Here are made-up elements, facts about them, and rows of numbers that follow some of those facts. Name the element behind each unnamed row.

How the elements are related:
z750 (begre z749) (megrem tremapil)
z48 (megrem kudem) (bano z138)
z565 (begre z273) (megrem gruzur) (bano z963,z861)
z286 (begre z940) (megrem nari)
z406 (begre z797) (megrem gruzur)
z727 (megrem kudem) (bano z363)
z11 (megrem nari) (bano z158,z987,z170)
z747 (begre z750) (megrem klipe) (bano z256)
z95 (megrem kudem) (bano z553)
z228 (megrem kudem) (bano z485,z50) (troka z256,z791)
z291 (begre z664) (megrem gruzur)
z107 (megrem nari) (bano z939) (troka z431,z104)
z104 (begre z36) (megrem nari)
z322 (begre z835) (megrem gruzur)
z640 (megrem kudem)
z978 (megrem gruzur) (troka z95,z640,z330)
z488 (megrem klipe) (bano z63,z920,z628)
z34 (begre z450) (megrem nari) (bano z349,z775)
z129 (megrem tremapil) (bano z287)
z180 (megrem tremapil) (troka z935,z987,z63,z97,z50,z286)
z38 (begre z912) (megrem nari)
z912 (megrem tremapil)
z29 (begre z395) (megrem kudem) (bano z628)
z759 (megrem kudem)
z305 (begre z253) (megrem kudem) (troka z217,z705,z322,z940)
z377 (begre z447) (megrem nari)
z115 (begre z920) (megrem nari) (bano z485)
z797 (megrem klipe) (bano z602)
z356 (megrem gruzur) (bano z623)
z394 (megrem kudem) (bano z964,z129)
z628 (megrem nari)
z931 (megrem klipe) (bano z964)
z953 (begre z97) (megrem tremapil)
z335 (begre z127) (megrem tremapil) (bano z273)
z334 (megrem tremapil)
z349 (megrem nari) (bano z97)
z395 (begre z334) (megrem tremapil)
z820 (megrem kudem) (bano z623)
z753 (begre z2) (megrem kudem)
z776 (megrem tremapil) (bano z359)
z2 (begre z138) (megrem kudem) (bano z359)
z943 (begre z987) (megrem klipe)
z256 (megrem gruzur) (bano z217,z789,z682)
z635 (megrem kudem) (troka z322,z286)
z243 (begre z106) (megrem gruzur) (bano z832,z628)
z789 (megrem kudem) (troka z861,z349,z780,z129)
z974 (megrem tremapil) (bano z113)
z971 (begre z335) (megrem kudem) (bano z129)
z102 (megrem tremapil) (bano z322,z273)
z253 (megrem gruzur) (bano z394,z808) (troka z943,z395,z86,z971)
z485 (begre z820) (megrem tremapil) (bano z923)
z42 (begre z308) (megrem kudem) (troka z73,z682,z115)
z138 (begre z949) (megrem nari) (bano z95,z628)
z920 (megrem kudem) (bano z759) (troka z381,z125,z631,z835)
z780 (begre z356) (megrem tremapil)
z287 (begre z349) (megrem tremapil) (bano z963) (troka z953,z675,z102)
z413 (begre z16) (megrem nari)
z515 (begre z389) (megrem klipe) (bano z789)
z682 (begre z735) (megrem klipe)
z50 (megrem klipe) (bano z456,z791)
z631 (begre z377) (megrem gruzur)
z388 (megrem gruzur)
z963 (megrem kudem) (troka z759,z485,z623,z606)
z553 (megrem gruzur) (bano z113)
z141 (megrem tremapil)
z675 (begre z388) (megrem kudem) (bano z113)
z170 (begre z964) (megrem kudem) (bano z963)
z142 (begre z129) (megrem kudem) (troka z602,z349,z226)
z359 (megrem klipe) (bano z113)
z273 (megrem kudem) (bano z287)
z935 (begre z453) (megrem tremapil) (bano z38)
z330 (begre z363) (megrem gruzur) (bano z256,z36)
z447 (begre z431) (megrem gruzur)
z714 (megrem klipe) (bano z987)
z582 (begre z682) (megrem gruzur) (bano z629)
z887 (begre z705) (megrem klipe)
z60 (begre z142) (megrem klipe) (troka z38,z50)
z832 (megrem nari)
z940 (begre z115) (megrem nari)
z158 (begre z73) (megrem nari) (bano z113,z727)
z948 (begre z861) (megrem tremapil)
z86 (begre z305) (megrem gruzur)
z623 (begre z953) (megrem gruzur) (bano z714,z322)
z949 (begre z430) (megrem tremapil) (troka z273,z727,z226,z971,z50)
z615 (begre z38) (megrem nari) (bano z273)
z363 (begre z628) (megrem gruzur) (bano z963)
z308 (begre z553) (megrem klipe) (bano z978)
z861 (megrem gruzur) (bano z629,z113)
z226 (megrem kudem) (bano z11,z129)
z91 (megrem tremapil)
z127 (megrem gruzur) (bano z29,z170)
z64 (begre z180) (megrem gruzur) (bano z36)
z939 (megrem gruzur) (bano z974) (troka z63,z912)
z381 (begre z63) (megrem gruzur) (bano z759)
z863 (begre z545) (megrem gruzur) (troka z832,z141,z714,z458,z226)
z431 (begre z256) (megrem nari)
z73 (megrem nari)
z702 (begre z506) (megrem gruzur) (bano z362)
z868 (megrem klipe) (troka z322,z797)
z705 (begre z43) (megrem kudem) (bano z107)
z606 (begre z623) (megrem tremapil)
z16 (begre z928) (megrem klipe)
z749 (begre z544) (megrem nari) (bano z615,z356)
z544 (begre z413) (megrem tremapil) (bano z749,z675)
z775 (megrem tremapil) (bano z987,z553)
z735 (begre z667) (megrem klipe)
z113 (begre z130) (megrem klipe)
z450 (megrem klipe)
z667 (begre z243) (megrem tremapil) (troka z776,z453,z395,z86)
z808 (megrem nari)
z980 (megrem gruzur) (troka z256,z389,z820,z750)
z125 (begre z86) (megrem nari) (bano z629,z456,z808)
z63 (begre z42) (megrem kudem) (bano z97,z628)
z664 (megrem nari) (bano z808)
z964 (begre z104) (megrem kudem) (bano z456)
z942 (begre z943) (megrem kudem) (bano z759,z104)
z580 (megrem tremapil) (bano z631) (troka z406,z2)
z944 (megrem kudem) (bano z623) (troka z447,z335)
z496 (megrem tremapil) (bano z920,z931,z86)
z896 (begre z582) (megrem tremapil) (bano z335,z727)
z629 (megrem tremapil)
z545 (begre z362) (megrem tremapil) (bano z91) (troka z48)
z777 (begre z217) (megrem kudem) (bano z582)
z217 (begre z64) (megrem gruzur) (bano z832)
z97 (megrem gruzur) (bano z629)
z923 (megrem gruzur) (bano z29)
z36 (begre z832) (megrem gruzur) (bano z287,z335)
z506 (megrem kudem)
z362 (begre z496) (megrem kudem)
z987 (begre z291) (megrem nari) (bano z456)
z928 (begre z34) (megrem gruzur) (bano z759,z923)
z456 (megrem klipe) (troka z629,z835,z430,z606)
z791 (megrem kudem)
z106 (begre z458) (megrem tremapil)
z458 (begre z675) (megrem gruzur) (bano z450,z50)
z430 (megrem nari) (bano z256)
z453 (megrem nari)
z602 (begre z548) (megrem gruzur) (bano z923,z727)
z130 (megrem kudem) (bano z388)
z43 (begre z615) (megrem tremapil) (bano z36) (troka z832,z791,z887)
z835 (begre z887) (megrem kudem)
z548 (begre z631) (megrem tremapil) (bano z974)
z389 (begre z931) (megrem kudem) (bano z964,z506)

Some elements and their rows:
[  9  -7  12  -1   5  14   0  -7  -2 -17   9   1  -2   9 -10   6   0  -7
 -17   6 -30 -11   4   1  11  24  -7  14  -4   3  -8 -10  -1  -5]: z107
[  1   3  -7   0   8   2   3   0  -4   7  10 -15   4 -10  -4  -6   3   2
  -1   5  18  12   1  -8  -2   7   2  -9  22   0  -4  20 -37  10]: z629
[-10   4  -4  -4  -2 -11   0   2   4 -14  -2   7   1 -10   3   3   7 -11
  14 -12  -8 -13   8 -28  -2   7   7   2 -19   3  -2 -23  14   0]: z727
[  9   0   5   7  -1  -6   2  -5  -2 -12  21  -7  -1  45   2  21   7   1
 -26   8 -20 -19   4   6   5  10   1  27 -21  -1   1 -13   7   9]: z940
[  5 -10  -7   2   3   9  -4   4   1 -15 -20  10   0 -10 -27   4 -16  -5
  25   5  -7 -44  -6  -7 -13  16  -7   3   4  10   7   0 -43   7]: z964
[  5  11   3  12 -13  16   0  -2   0   6  11  -4 -11   7  19  15   8   3
 -11  29 -10  12  11  17   0  12   5   3  23  -7   4   0  15   6]: z735
[-19   8  -4   8  24   6  -3  -1  -3 -14  11  -7  13  17   8 -10  13  16
 -29  13  -8  22   4  15   2  16   2  18  17  -8  -1   1  79  -8]: z113
[  0   0  12  -2  -4  -4   0  -2  -1  16 -13  10  -1 -15  19 -20  -5   4
   1  -8  30  33   1  31   5 -25  -7 -23   8  -1  -1  17  36 -13]: z980
[ -9   1   8   3  -6   2   3  -5   3  13   9  -5 -16  21   9 -46  -1  11
 -11  21  17  15   5  -9  20  -5   0  15  -4   3   5  -7  26  -6]: z180
[  2  11   4  10  -4  -8   0   0  -1 -12  -1   9 -10  33  -5  10  -2  -4
   5  -2   1  -9  10   2  -6   5  -4 -14  -6   3   4   1  36   4]: z753
[  1  -4 -15  -5   2  12   1   3  -1   6  -1 -13   3 -32 -22  -6  -4   0
  12   3   2  -5  -8 -16   2  10   4  -7  21  -1  -5  13 -77   9]: z485
[-14  -3   2   3  26   8  -3  -2  -4 -31   6  -5  17   0  -8   2  14   5
 -27  -6 -33  -8   6  11   7  27   0  37  -4  -1 -14 -17  26 -13]: z158
[  6   0   1  -3   5  -6  -3   3   1 -19 -12  11   8  -7   0  26 -12 -13
  13  -4 -13 -22  -3  -4 -10   7  -3  -7   3   2  -5   7  20   3]: z820
[  4  -1  -3   4   3  23   2  -5  -2   5  13 -12 -10 -12 -26 -28  -9  -4
   4  20   4   7  -1 -14  12  34  -3 -13  30   6   2  14 -35   8]: z456
[ -3  -1  -6  -2  -5  12   0   1   3   7   2  -7  -2 -13  -9  -3   1   4
  -1   0  -7   7  -9   5   3  -3   2   1  13  -8  -2  -8 -17  -5]: z896
[ -7  -2  10  -5 -11  -3   3  -3  -1  28 -10  18  -6 -25  32 -30  -3   6
   3 -14  42  37  11  22  10 -18  -2  -9  -2   7   7  -5  10 -17]: z863
[  1   1  10  -2   2   8  -3  -2   1 -15 -11  18  -3  -9   3   4 -15 -14
  15  -2  -9  -8   1  -4  -2  15  -7  -4   4   4   0  -4  26  -5]: z228
[-10 -10  -3  -2 -10  16  -2   3   1   0  -7  -8   5   5 -14  -6  10  12
  -6  -4   3   6 -10   2   1   1   1  10   7  -4   5  -6  19   1]: z548
[ 14  -4   8  -2   6  -2   1  -7  -5 -15  18  -3   2  21  10  30   6 -10
 -19   4 -22  -2   4   4   5  17  -1  14 -11  -4  -5   2  10   6]: z73
[ -3  17   3   5 -13   0  -2   3   7 -13   1   9 -11  21  -9  19  11 -13
   5 -31 -29  -9   1 -13  -5  -8   2 -18 -17  -6 -10 -26  27  -5]: z170
[  1   5 -11  -5 -14  11  -2   5   5   5  -3  -9  -1 -17 -14  17   1  -5
   5  -8 -26   1 -19 -11  -6 -12   7  -4   3 -15  -7 -19 -23  -1]: z335

Which element is each row?
No name comes twice in this set of rows, the named rows included.
[  1   6   4   3  -7  -3  -1   5  -1  23 -27   2  -5 -39  10 -10   9  10
  15   3  21  -1   7  49 -15 -24   3 -11  16   4   4  13 -50 -13] => z243
[ -4   2  -5 -11   2 -10   1   3   3  -8  -6  14   6 -24  15  22  -4 -13
  21 -12  -8 -13   5 -38  -6   9   5   2 -11   6   0 -18   5   6] => z226
[  2   8  14   3   0  -9   1  -1  -2  15  -8   4  -9   5   5 -33  -2   6
   3  -8  36  24   3  28   4 -32  -7 -22  -1   0   1  20  25  -8] => z978
[  3  -3  -3  -4   2   7   1   0   1   5   1  -8  -2 -10   0  -9  -9   1
   1  16   0   8  -9  -8   4   0   0  -1  10  -1  -2   9  -8   4] => z496
[  5  13  -4   2  13 -21  -2   3  -2 -11   0  -3  -7  47 -32  17 -14   0
   8   5 -15 -19  -6  -5  -5  -5   2   9 -18   1   4 -28  12  -1] => z705
[  9  -1  -1  -2   6   9   3  -3  -4 -15  16 -14   2 -10 -19  17  13 -12
  -3  -6 -23 -16   6 -15   5  29   2   1  -2   3 -14  -1 -59   9] => z430
[  7 -22 -10  -5   8   6  -1  -1  -2 -12  -4  -8   4 -14 -14   5  -2   1
   0  12 -29 -50  -5 -14   3  27   2  49 -15  11   6 -18 -85   7] => z987
[  9   3  -9 -14  -5   6  -1  -3  -5   2  21   2   7   7  20  31 -18  -5
  -7  21  -9  32  -5   9   6  16   8  11   8 -11   5 -17  25   6] => z887
[ 10   0   2  -5   0 -12   4  -8  -5  -6  26  -2   2  31  13  27   3  -4
 -18  11 -11   0   8  -6  13  21   7  32 -23   4   4 -28  -2   5] => z38
[ -3   9  11   9 -16  15   3  -5   0  22   1   0 -18 -21  21 -20  16   6
  -6  18  10  25  23  29   4   9   6   5  19   4   6  -7  -3 -10] => z667
[  3  -2  -4 -17  -5  17  -2  -3  -1  13   4   2  -3 -22   5   3 -20  -5
   2   2  -8  35 -12  17  15   5   5  14   7  -6  -3 -40  -8 -16] => z43
[  9  -9   7  -7   1  -3   4  -7  -4  -6  21  -2   4   6  24  21   8  -7
 -15   5 -13   4  11 -17  12  27   4  20  -8   5  -3  -8  -4   6] => z453
[ -4   1   3  -3 -17  -9   2   4  -1  13 -15  -6   1  12 -14  -7  16  14
  12 -38  50   6   2  12  -3 -24  -1 -18  -3   3   8  14 -19   8] => z631
[  5   4   0   4  -2   8   2  -4   0   1  21  -5  -1  13  19   0  -5  -5
 -11  22  -5  15  -2 -16   3   6  -1  -8  12  -6   3  10  43   9] => z450

Now the same elements, written a new way:
Some rows with their names:
[ -5  12   2   9 -17 -17   4 -11 -16 -26 -33  43   2  16   2]: z11
[-11   8 -30 -11 -27 -13  32 -19 -15  -8 -14  34 -27  15  20]: z308
[ -1  11 -24  -3 -15 -12  21 -13  -8 -13 -34  22 -40   5  14]: z64
[ -1   9 -12  -4 -19 -13  16 -14 -13 -18 -31  50   2  16   9]: z2
[-25 -11   0   2  -9 -22  14 -11  -2 -34 -22  39  -1   5  13]: z912
[ -5   4  -4  15 -11 -27  28   7  -7 -35 -15  30   2   7  24]: z667
[-23  11   7 -11  -4  -7   4 -27 -14 -24 -16  30  -3  18  16]: z73
[-23   4  -3  -8  -8 -11  15 -20 -14 -36 -12  35  -9   9   7]: z141
[-19  -8   5   2 -16 -16  19 -14  -2 -34 -21  39  -5  12  12]: z106
[  3   2 -24 -16 -35 -30  14 -21  -9 -14 -21  50   4  15  18]: z97
[  5  17 -14 -15 -18 -12  10 -30 -20 -25 -23  41  -7  19  12]: z675
[-11   6 -19  -5 -28 -13  39  -8 -12   2 -20  47  -9  19  17]: z381
[-12   9  -7  -5 -25 -16  27 -13 -18 -10 -24  46   8  15  16]: z63
[ -4   9  -9  -3 -25 -11  23 -14 -17 -10 -25  53  -1  19  10]: z777
[ -1  21 -13  -3  -5 -21  31   2 -16 -19  -5  21 -12  14  24]: z142
[-16  22  -5  -6 -18  -3  10 -33 -31 -23 -16  45   4  23   8]: z138
[  6  12 -28 -19 -28 -22  13 -29 -21 -26 -20  44 -13  14  12]: z553
[  0   4 -30 -14 -30 -10  30 -26  -9 -11 -16  29 -24  19  23]: z735
[-13   6   0 -20 -14 -15  19 -22  -8 -13 -13  29 -16  22  18]: z362
[  8   2 -21  -2 -24 -20  14  -7   9 -16 -39  27 -27   9  20]: z363
[ -7   6 -23 -10 -27  -4  36 -15 -18  -7 -14  30 -32  14  21]: z515

Name these rows:
No name comes twice in this set of rows, the named rows included.
[ -4  23   1   2  -9 -19   8   5 -14 -31 -16  43   8  12  12] => z107
[  7   6 -21  -6 -18 -21  18  -9   0 -16 -30  17 -45   2  18] => z36
[ 22  18 -33 -30 -31 -27  23 -16  -8 -32   6  45 -12  12  20] => z456
[-12  33 -22 -19   1  11  27   5 -29 -30  -3  67  -7  14   3] => z228
[-15   9  -3 -28 -18 -15  19 -30  -7 -12   2  38   1  23  21] => z759
[-17   7  -7   1 -18   1  31 -10 -13  -2 -25  45   0  26  17] => z942
[ -9   8  -1 -13 -25 -21  27 -14  -8 -15 -24  50   2  33  18] => z29
[ 11   8 -28   6 -30 -27  41  12  -5  -8 -17  18 -19  12  32] => z60
[-11   7  -5 -23 -14 -19  10 -29 -12 -20 -14  38  -3  16  17] => z506
[ 13  17 -25  -3 -28 -25  26   4 -14 -20 -22  37  -6   8  22] => z939
[ -3  25 -25 -22 -36  -8  27   8  -9 -18 -24  27 -25   3  33] => z868

